Each row has a name. Each question is about the rows just above it. Places in a row count from 0.

Columns, left to right: H F A W P T
[  2  61 -82  -9  78 -27]  <136>
[24 34 24 34 24 24]  <26>
[10  5 21 24 60 -4]  <37>
[-20 -36   0 -40   4 -18]  <158>
[-50  -3  30 -51  25 -14]  <43>
[-20 -36   0 -40  22 -36]  <125>
[  7 -59  43  68 -19 -66]  <110>
Places of [24] in row <26>: -> 0 2 4 5
Which column holds this, read top down? [-18 -14 -36] -> T

Columns, left to right: M N Y E J G S Q
[-14  69   0  12   2 -31 -16  13] : <77>
[-14  28  -2  15   3 -18  -6  -1] : <25>
[ -9  94   6  -2   6 -29 -53  14] : <122>
[ 6 10 -7  1 10 10 -3 -5] : <99>
[ -5  24  -4  16  11 -14 -24  -8] : <162>
[-16  51  -9   0  -5  12 -21 -21] : <177>
[ -5  52  -4  16  11 -14 -24  -7] : <55>
[ 15 -12  -6  -9  14 -26  -4   0] : <153>
Which column holds this, read top down? [ 0 -2] -> Y
Which column holds this, read top down? [-29  10 -14] -> G
Table of tags by key:
[51] -> j_797
[69] -> j_864
[-5] -> j_860
[52] -> j_50
[-16] -> j_766
The tag of <177>, keyed by place 1: -> j_797
Which column holds [-7 -4 -9 -4 -6] top down? -> Y
At which places does <177> hold [51]? -> 1
Whose row is [-14  28  -2  15   3 -18  -6  -1]? -> <25>

Columns, left to right: C U D L Z B
[-29 -30 -44  84 -43  -6] : <80>
[-30 -73  15 -62 -45  55] : <76>
[ 16 -23  38  16 -48 -23] : <20>
Places of [16] in row <20>: -> 0 3
Which column holds this, read top down? [-29 -30] -> C
tags:
[-29] -> j_498
[-6] -> j_148
[55] -> j_824
The tag of <80>, keyed by place 5: -> j_148
Which column holds [-43 -45] top down? -> Z
Places of [-30] in row <80>: -> 1
Where do [ 16 -23  38  16 -48 -23] appear? -> <20>

Columns, left to right: saf nel fug Taz Lipov bine
[ 13  27  39 -36   5 -70] = <147>
[ -3 -19  -7  10  -4 -61] = <131>
[-78 -35 -35 -35  83  31] = <46>
[-34 -44 -20  27  30  50] = <31>
[ 21 -22 -36  22   0  87] = <126>
At which places does <46> hold [-35]? -> 1 2 3
[ 39  -7 -35] is in which column, read top down? -> fug
key -> tag
[21] -> j_115
[-78] -> j_221
[-34] -> j_734
[13] -> j_51
[-36] -> j_312
Look up the entry of <126> at place 0 in the table: -> j_115
[-61  31  50] is in which column, read top down? -> bine
[ -3 -19  -7  10  -4 -61] is in which row? -> <131>

Columns, left to right: fepor turo gez Zifip muref Fisip nuzi tige Koz Tilo
[  2  64  51  57  51 -88 -18  -5  51 -18] : <135>
[-24  10  16 -25  -2  54 -16  -6  16  22] : <139>
[-24  18  22 -20   0  44 -19  -8  20  27] : <157>
[ 36 -41 -38  -6   3  35  42  25 -28  26] : <4>
[-19  50  34 -15   4  30 -21 -14  30  34] : <91>
[-24  18  22 -20   0  44 -19  -8  46  51] : <103>
Which column holds this, read top down? [-28  30  46] -> Koz
Which column holds this, read top down? [-14  -8] -> tige
Every place of [25] in <4>: -> 7
Every place of [51] in <135>: -> 2 4 8
Which column holds [-20  -6 -15 -20] top down? -> Zifip
Which column holds this, read top down? [ 10  18 -41  50] -> turo

Columns, left to right: zasez lok Nis Sima kap lofom pidi vesa kirom kaza
[  7  56 -38 -16 -62 -38  96   5  26 -38] : <35>
[  1  40 -23  -8 -69 -35  86   0 -30  40] : <60>
[  7  56 -18   8 -62   8  96  -3   9   8] : <73>
Places of [-38] in row <35>: -> 2 5 9
key -> tag
[8] -> j_278
[-18] -> j_997
[-35] -> j_918
Join <73> by its entry at place 5: -> j_278
[  7  56 -38 -16 -62 -38  96   5  26 -38] is in which row? -> <35>
Places of [8] in row <73>: -> 3 5 9
[56 40] is in which column, read top down? -> lok

Columns, left to right: vek kigi Zunom raka Muna bovem gepus Bipa bes nif
[ 41 -55   0   1  29 -47 -15  95  45 -46] = <128>
[ 47 -55  -1 -37  29 -47 -15  34 -71 -46] = <49>
[  7  -9   1   1   1  72  30 -43  45  72] = <59>
Which column holds this, read top down? [-71  45] -> bes
Table of tags by key:
[-16] -> j_988
[-55] -> j_339
[-15] -> j_228
[-54] -> j_563
[-9] -> j_725
The tag of <49>, keyed by place 1: -> j_339
Which column holds this, read top down? [-1  1] -> Zunom
At which places does <59> hold [1]? -> 2 3 4

Columns, left to right: Nup fogu Gid zuzi zitab Davu Lesal Foti Naf Lus
[-40 -39 -79  30  12  39 -19 -82 -25 -54] -> <78>
[ 28  -4 -17 -36 -26 -36  13  25  31  27] -> <84>
[-30 -41   2  28  14  36 -18 -78 -16 -48] -> <148>
[ 41  -5 -49  55 -76 -72  44 -72 -72  55] -> <22>
[ 18  18 -71 -71 -80 -65  52 -80 -80  18] -> <87>
Table of tags by key:
[12] -> j_882
[28] -> j_469
[11] -> j_104
[-26] -> j_213
[-27] -> j_369
[27] -> j_34
Look up the entry of <84> at place 4 in the table: -> j_213
At which places does <87> hold [-80]? -> 4 7 8
Places of [-72] in row <22>: -> 5 7 8

Columns, left to right: X V K R
[-42  39 -15  -9] : <166>
[-49 -12 -65 -47] : <143>
[-44  41 -18  -3] : <105>
[ 20 -52 -24 -37] : <52>
[-37  37 -16 -11] : <199>
[23  4 37  1] : <189>
[-59   6 -66 -38] : <56>
[-53 -10 -71 -40] : <181>
[-53  57 -19  -8] : <176>
[-51  -2 -57 -37] : <9>
[ 16 -37  -7 -40] : <69>
[-60   0 -67 -44] : <96>
tags:
[-11] -> j_303
[37] -> j_970
[-44] -> j_953
The tag of <199>, keyed by place 3: -> j_303
Every place of [-53] in <176>: -> 0

Columns, left to right: dup sagu gav zaku latu
[19 95 12  6 -9]  <44>
[-1  8  8 -1 11]  <130>
[ 5 -1  4  3 -1]  <18>
[-7 14  5  2  4]  <154>
[ -5 -97  19 -16   7]  <81>
[-15   4 -15  22  15]  <7>
[4 5] is in which column, read top down? -> gav
At which places does <130> hold [8]? -> 1 2
At which places does <18> hold [4]? -> 2
key -> tag
[8] -> j_408
[-1] -> j_33
[-7] -> j_225
[-5] -> j_125
The tag of <130>, keyed by place 0: -> j_33
[-7 14  5  2  4] is in which row? -> <154>
Whose row is [ 5 -1  4  3 -1]? -> <18>

Columns, left to right: Dema Bosel Zuzof ped zopul Lov nud soka medes
[-31  40   7  79 -46  51  18 -38 -62]  <104>
[-86  27 -63  94 -43  74 -68  -3 -29]  <24>
[ 27 -51 -43  88  23  14 -50  48 -13]  <71>
[-81  35 -14  84 -82  71 -57 -13  27]  <102>
[-81  35 -62  84 -82  71 -57 -13 -65]  <149>
[ 60 -94  57 -19   4 -34  79  79  56]  <134>
[-86  27 -63  94 -43  74 -68  -3 -57]  <45>
Which column holds [ 27 -51  35  35] top down? -> Bosel
At which places does <102> hold [-13]? -> 7

Columns, left to right: Lurar milam vak kovur kizu puvut
[41 15 15 33 12 33] : <85>
[ 11 -12  11  11 -12  11] : <66>
[  4  -3 -32 -71 -31 -11] : <121>
At which places does <85> hold [33]? -> 3 5
At which places does <66> hold [11]? -> 0 2 3 5
Every place of [15] in <85>: -> 1 2
Whose row is [41 15 15 33 12 33]? -> <85>
Every place of [12] in <85>: -> 4

Columns, left to right: vufu Pefa Zeto deri vulin Bimul
[ 90 -52  71  12   4  13] = <47>
[ -9  10 -11  -8 -18  -9] = <168>
[ 17  17 -40 -41 -32   1] = <67>
[-33 -33  51 -39 -33 -39] = <108>
[ 17   8  51 -41 -32  51] = <159>
[ 90 -52  71 -46  28 -68] = <146>
[ -8 -22 -29  13  10  14] = <36>
key -> tag
[28] -> j_296
[-32] -> j_414
[-52] -> j_245
[-18] -> j_752
[4] -> j_617
The tag of <146>, keyed by place 4: -> j_296
Which column holds [-11 -40  51] top down? -> Zeto
Places of [-40] in row <67>: -> 2
Every place of [-32] in <159>: -> 4
[  8 -52] is in which column, read top down? -> Pefa
At which places does <108> hold [-39]? -> 3 5

Columns, left to right: zad kun kifif nabo Suvov kubus
[ 68  12  28 -67  28  21]  <28>
[  7  17 -12  -7 -16  39]  <57>
[  7  14  -8 -12  -8  14]  <2>
key -> tag
[12] -> j_411
[6] -> j_505
[7] -> j_722
[18] -> j_139
[17] -> j_966
Look up the entry of <57> at place 1 in the table: -> j_966
Places of [28] in row <28>: -> 2 4
Which column holds this, read top down? [-12  -8] -> kifif
[ 68  12  28 -67  28  21] is in which row? -> <28>
Which column holds [21 39] top down? -> kubus

Columns, left to right: Fure domu vufo vab
[-47 -47  41 -47]  <111>
[-58 -84  16 -18]  <86>
[ 80  30 -88 -48]  <58>
[ 80  30 -88 -25]  <116>
Which column holds [41 16] top down? -> vufo
At which places does <111> hold [-47]? -> 0 1 3
Which column holds this, read top down? [-88 -88] -> vufo
[-47 -18] is in which column, read top down? -> vab

Columns, left to right: buk sako vefa gosa
[ 10 -17  10   0]  <42>
[ -3 -18  15  -3]  <33>
[-75 -18 -34 -16]  <155>
[-4 -8 12  2]  <90>
[-52 -41 -46 -18]  <48>
[-41 -10 -29 -10]  <156>
[ 4 -2  8  1]  <109>
Places of [-3] in row <33>: -> 0 3
Every place of [-17] in <42>: -> 1

